Below are the code and all the weights of a small trained network. Each question names an input and a class and asks about switching units off, where a switched-off unit gives its printed mean instead of its output.

import numpy as np


def w(rows, s, z=0):
    codes = np.array(rows[::2]) - 128.0
    scale = np.full(codes.shape[1], s)
    scale[-1] = z or s
    return codes * scale


def norm(h):
    return h / np.sqrt((h * h).mean(-1, keepdims=True) + 1e-5)


def f(y):
    return y / 2 * (1 + np.tanh(0.7978845608 * (y + 0.044715 * y**3)))


def log_softmax(a):
    a = a - a.max(-1, keepdims=True)
    return a - np.log(np.exp(a).sum(-1, keepdims=True))


def net(x, mask):
    res = np.array(x, float).reshape(1, 7) / 4 @ E
    u = 0
    for l in range(2):
        y = f(norm(res) @ A[l][:, :-1].T + A[l][:, -1])
        res = res + np.where(mask[u : u + 6], y, B[l][:, -1]) @ B[l][:, :-1]
        u += 6
    return log_softmax(norm(res)[-1] @ U[:, :-1].T + U[:, -1])


A, B = {}, {}
E = w([
[150,197,95,21,58,152,108,83,149],'x0',
[237,239,112,207,152,140,103,135,175],'x1',
[106,160,254,105,80,69,145,163,148],'x2',
[139,123,118,140,124,134,138,130,126],'x3',
[145,133,109,111,130,132,137,129,174],'x4',
[100,142,55,98,160,42,72,193,142],'x5',
[72,211,103,161,100,97,226,78,97],'x6',
],0.0033)
A[0] = w([
[164,90,105,52,139,138,65,253,110,37],'L0N0',
[90,164,54,109,151,53,90,224,97,61],'L0N1',
[60,206,62,154,82,62,211,75,110,36],'L0N2',
[14,203,98,191,122,85,184,65,118,7],'L0N3',
[66,154,78,118,142,53,97,180,139,88],'L0N4',
[163,79,204,127,128,234,155,90,168,64],'L0N5',
],0.0051,0.0019)
B[0] = w([
[89,181,254,121,175,217,129,76,128,204],'L0N0',
[85,137,95,92,148,132,161,123,21,221],'L0N1',
[119,94,178,107,194,197,61,130,154,252],'L0N2',
[119,138,199,89,145,174,7,100,191,220],'L0N3',
[139,207,154,114,167,199,183,127,98,197],'L0N4',
[91,204,169,91,176,178,141,74,83,226],'L0N5',
],0.006,0.0022)
A[1] = w([
[9,17,108,48,62,125,151,101,67,154],'L1N0',
[159,158,76,88,57,134,76,3,209,217],'L1N1',
[142,177,216,152,97,88,186,79,154,148],'L1N2',
[63,142,54,161,61,81,182,152,174,5],'L1N3',
[91,157,78,95,156,81,140,174,103,21],'L1N4',
[129,122,137,173,37,169,239,54,104,88],'L1N5',
],0.0049,0.003)
B[1] = w([
[210,237,3,220,108,129,84,188,140,232],'L1N0',
[99,84,60,158,152,177,131,232,94,254],'L1N1',
[121,88,52,118,109,32,127,204,75,185],'L1N2',
[121,159,215,37,169,93,56,38,124,95],'L1N3',
[117,114,102,5,111,127,193,28,70,112],'L1N4',
[77,175,192,63,195,164,251,118,82,141],'L1N5',
],0.0052,0.0038)
U = w([
[117,138,149,110,137,185,133,212,120,242],'0',
[100,179,142,135,136,177,130,191,125,199],'1',
[93,90,234,52,132,206,1,55,191,172],'2',
[59,208,162,46,161,176,237,80,24,132],'3',
[99,80,70,139,111,114,137,213,164,199],'4',
[212,185,23,214,41,82,97,176,153,111],'5',
[102,97,90,119,60,82,150,201,115,149],'6',
[101,43,101,65,40,40,225,61,220,4],'7',
],0.0047,0.003)

Each question gives the input, the list of numbers given to net, and the class t.
The units are the neurons (one row each of A and B). Each row of codes is followed by its name. A weight is (code - 128) times the scale printed after its matrix; where a second scale follows, it is the last column's (A, B and U).
mask holds one flag per neuron, layer by layer. A switched-off neuron (its flag False) gives its mean, the last column of its row in B, instead of its output. The means were averaged over made-up inputs and are rounded, as every weight is.
A unit's drop is (log p(t) with every unit on - log p(t) with that unit switched off) / (log p(t) with every unit on - log p(t) with every unit switched off).
The circuit of an input: a set's keep is (log p(t) with only the set's units on - log p(t) with every unit switched off) / (log p(t) with every unit on - log p(t) with every unit switched off). Starting from all 12 units, units are removed one at a time, each time the one whose removal leaves the highest keep (on an exact tie, the one counted first), for as long as the keep stays at least 0.8.
units of the circuit, in order: the units of the circuit, biggest drop first
top k neurons: the k neurons with the biggest drops, biggest first
k most important neurons of layer l: the k neurons of layer l with the biggest drops, biggest first
drop of u: that unit's drop, to one decimal
input [-4,-1,1,-1,-2,-7,7], class 2: units of the circuit, in order => (L0N3, L0N2)
input [-8,-2,-8,-1,6,8,3], class 3: top 2 neurons => (L0N4, L1N4)
input [-7,1,7,1,2,-8,-3], class 3: units of the circuit, in order => (L0N5, L0N3)
input [-2,5,-5,3,4,-1,6], class 2: top 4 neurons => (L0N2, L0N3, L1N0, L1N2)
input [5,4,6,0,0,7,-6], class 3: units of the circuit, in order => (L0N1, L0N4, L0N0)
input [-7,-8,-5,-2,-3,-2,8], class 2: units of the circuit, in order => (L0N3)
input [-4,-6,-3,-3,-1,6,-1], class 3: units of the circuit, in order => (L0N4, L0N1)
input [-6,4,6,-3,4,7,2], class 3: units of the circuit, in order => (L0N1, L1N4, L1N0)
input [0,4,2,3,-1,6,3], class 3: units of the circuit, in order => (L0N1, L1N4)
input [4,3,-1,-1,0,-3,7], class 2: units of the circuit, in order => (L0N2, L0N3)
input [1,-8,3,-3,2,-1,8], class 2: top 3 neurons => (L0N3, L0N2, L0N1)
input [-5,2,0,2,0,-6,8], class 2: top 3 neurons => (L0N3, L0N2, L1N0)
input [0,8,2,5,0,8,-5], class 3: 2 most important neurons of layer 0 => (L0N1, L0N0)
input [4,1,-2,1,-6,6,-8], class 2: units of the circuit, in order => (L0N0)
input [-4,0,6,-2,-2,-5,8], class 2: drop of L0N2 => 0.4
input [3,3,-2,2,-5,8,1], class 3: drop of L0N1 => 0.2
input [6,-1,-1,2,4,7,-3], class 3: drop of L0N4 => 0.2
